Below is a small trained network, with its code and all its weights. Each question gives an input and a target symbol and asks what happens when units are switched off, that is, made to give their printed mean instead of their output.

import numpy as np


def w(rows, s, z=0):
    codes = np.array(rows[::2]) - 128.0
    scale = np.full(codes.shape[1], s)
    scale[-1] = z or s
    return codes * scale


def f(y):
    return np.maximum(y, 0)


def softmax(a):
    e = np.exp(a - a.max(-1, keepdims=True))
    return e / e.sum(-1, keepdims=True)


def log_softmax(a):
    a = a - a.max(-1, keepdims=True)
    return a - np.log(np.exp(a).sum(-1, keepdims=True))


def net(x, mask):
    ids = ['ΓΞαβεηθλμστω'.index(c) for c in x.split()]
    T = len(ids)
    res = E[ids] + P[:T]
    q, k, v = (res @ M[0].T for M in (Q, K, V))
    z = softmax(np.where(np.tri(T) > 0, q @ k.T / 4**0.5, -1e9)) @ v
    res = res + np.where(mask[0], z, O[0][:, -1]) @ O[0][:, :-1]
    y = f(res @ A[0][:, :-1].T + A[0][:, -1])
    res = res + np.where(mask[1:9], y, B[0][:, -1]) @ B[0][:, :-1]
    return log_softmax(res[-1] @ U[:, :-1].T + U[:, -1])


Q, K, V, O, A, B = {}, {}, {}, {}, {}, {}
E = w([
[171,91,72,112],'Γ',
[146,83,110,76],'Ξ',
[104,75,55,170],'α',
[104,146,136,254],'β',
[191,129,91,148],'ε',
[26,33,107,98],'η',
[175,153,137,182],'θ',
[126,113,181,80],'λ',
[150,143,181,143],'μ',
[102,121,191,131],'σ',
[10,89,175,171],'τ',
[177,139,140,102],'ω',
],0.0055)
P = w([
[176,20,165,175],'0',
[137,116,129,137],'1',
[90,204,93,107],'2',
[89,91,104,190],'3',
[140,147,139,106],'4',
[253,57,230,103],'5',
],0.0062)
Q[0] = w([
[183,144,85,54],'h1',
[205,5,154,191],'h1',
[188,207,106,151],'h1',
[77,132,35,165],'h1',
],0.03)
K[0] = w([
[219,111,86,59],'h1',
[30,253,9,115],'h1',
[239,153,124,185],'h1',
[121,25,79,202],'h1',
],0.026)
V[0] = w([
[67,131,249,85],'h1',
[141,91,127,30],'h1',
[192,201,198,193],'h1',
[234,149,138,63],'h1',
],0.022)
O[0] = w([
[34,142,251,81,44],'h1',
[119,44,133,37,40],'h1',
[212,210,227,171,104],'h1',
[246,89,166,55,2],'h1',
],0.02,0.0047)
A[0] = w([
[132,115,250,99,72],'n1',
[89,149,197,105,160],'n2',
[75,115,117,79,4],'n3',
[162,78,160,27,108],'n4',
[157,80,93,127,135],'n5',
[220,94,85,56,101],'n6',
[129,197,125,85,122],'n7',
[233,157,186,93,132],'n8',
],0.012,0.0034)
B[0] = w([
[178,190,228,37,207],'n1',
[44,175,122,147,198],'n2',
[132,58,193,148,190],'n3',
[26,54,102,80,196],'n4',
[107,147,69,114,246],'n5',
[199,238,117,44,240],'n6',
[110,124,137,161,157],'n7',
[179,4,119,208,255],'n8',
],0.018,0.0096)
U = w([
[152,232,103,64,54],'Γ',
[82,121,94,36,81],'Ξ',
[107,91,21,154,254],'α',
[162,245,144,219,157],'β',
[233,162,89,147,31],'ε',
[83,4,136,143,66],'η',
[173,41,126,218,34],'θ',
[81,108,183,60,95],'λ',
[161,116,235,159,197],'μ',
[116,227,186,78,120],'σ',
[34,143,158,138,75],'τ',
[180,51,124,82,154],'ω',
],0.0032,0.0049)

Each question gives the input, a string of symbols that net reads in full, and the target symbol t.
The units are the heads (4 rows each of Q, K, V and O) and the neurons (one row each of A and B). Each row of codes is followed by its name. A weight is (code - 128) times the scale printed after its matrix; where a second scale follows, it is the last column's (O, A, B and U).
mask holds one flag per unit, heads first, then neurons. A switched-off unit (its flag False) gives its mean, the last column of its rows in O or B, instead of its output. The means were averaged over made-up inputs and are rounded, as every weight is.
A unit's drop is (log p(t) with every unit on - log p(t) with that unit switched off) / (log p(t) with every unit on - log p(t) with every unit switched off).
The circuit of an input: a set's keep is (log p(t) with only the set's units on - log p(t) with every unit switched off) / (log p(t) with every unit on - log p(t) with every unit switched off). Starting from all 9 units, units are removed one at a time, each time the one whose removal leaves the highest keep (on an exact tie, the one counted first), for as long as the keep stays at least 0.8.
circuit, biggest first: the units of the circuit, biggest drop first
unit that matters most: the unit with the biggest drop
top k neurons: the k neurons with the biggest drops, biggest first
input θ β α, target θ: unit that matters most -> h1
input Γ β λ τ σ, target σ: top 2 neurons -> (n1 n8)
input σ μ Ξ η, target η: circuit, biggest first -> (h1 n3)
input σ α ω τ ω θ, target ω: circuit, biggest first -> (h1 n8 n4 n6)
input Ξ Γ η, target Ξ: circuit, biggest first -> (h1 n4 n6)
input μ η ε, target μ: circuit, biggest first -> (h1 n1 n8)
input η β α ε Ξ, target Ξ: circuit, biggest first -> (h1 n4 n8)
input α θ Γ θ α η, target Γ: circuit, biggest first -> (n6 h1)
input λ ε η, target λ: circuit, biggest first -> (h1 n1 n4)
input θ ε ω, target θ: circuit, biggest first -> (h1 n8)
input α α μ μ Ξ ω, target μ: top 2 neurons -> (n1 n8)
input ε α ω α Γ λ, target ω: top 3 neurons -> (n8 n4 n6)
input α τ α μ Γ, target Γ: top 2 neurons -> (n6 n8)
input α λ τ Ξ θ Γ, target τ: circuit, biggest first -> (h1 n2)
input μ α Ξ β μ α, target Ξ: top 2 neurons -> (n4 n6)
input λ ω α, target λ: top 2 neurons -> (n1 n4)
input α Ξ σ, target α: top 2 neurons -> (n1 n6)
input μ α τ, target μ: circuit, biggest first -> (h1 n8 n1)
input ω α μ, target ω: top 3 neurons -> (n8 n4 n6)
input α β σ σ θ, target θ: circuit, biggest first -> (h1 n8 n6)
input β μ μ α β β, target μ: top 2 neurons -> (n1 n8)
input Ξ ε α τ μ, target μ: top 3 neurons -> (n1 n8 n5)
input λ η λ, target λ: top 2 neurons -> (n1 n4)
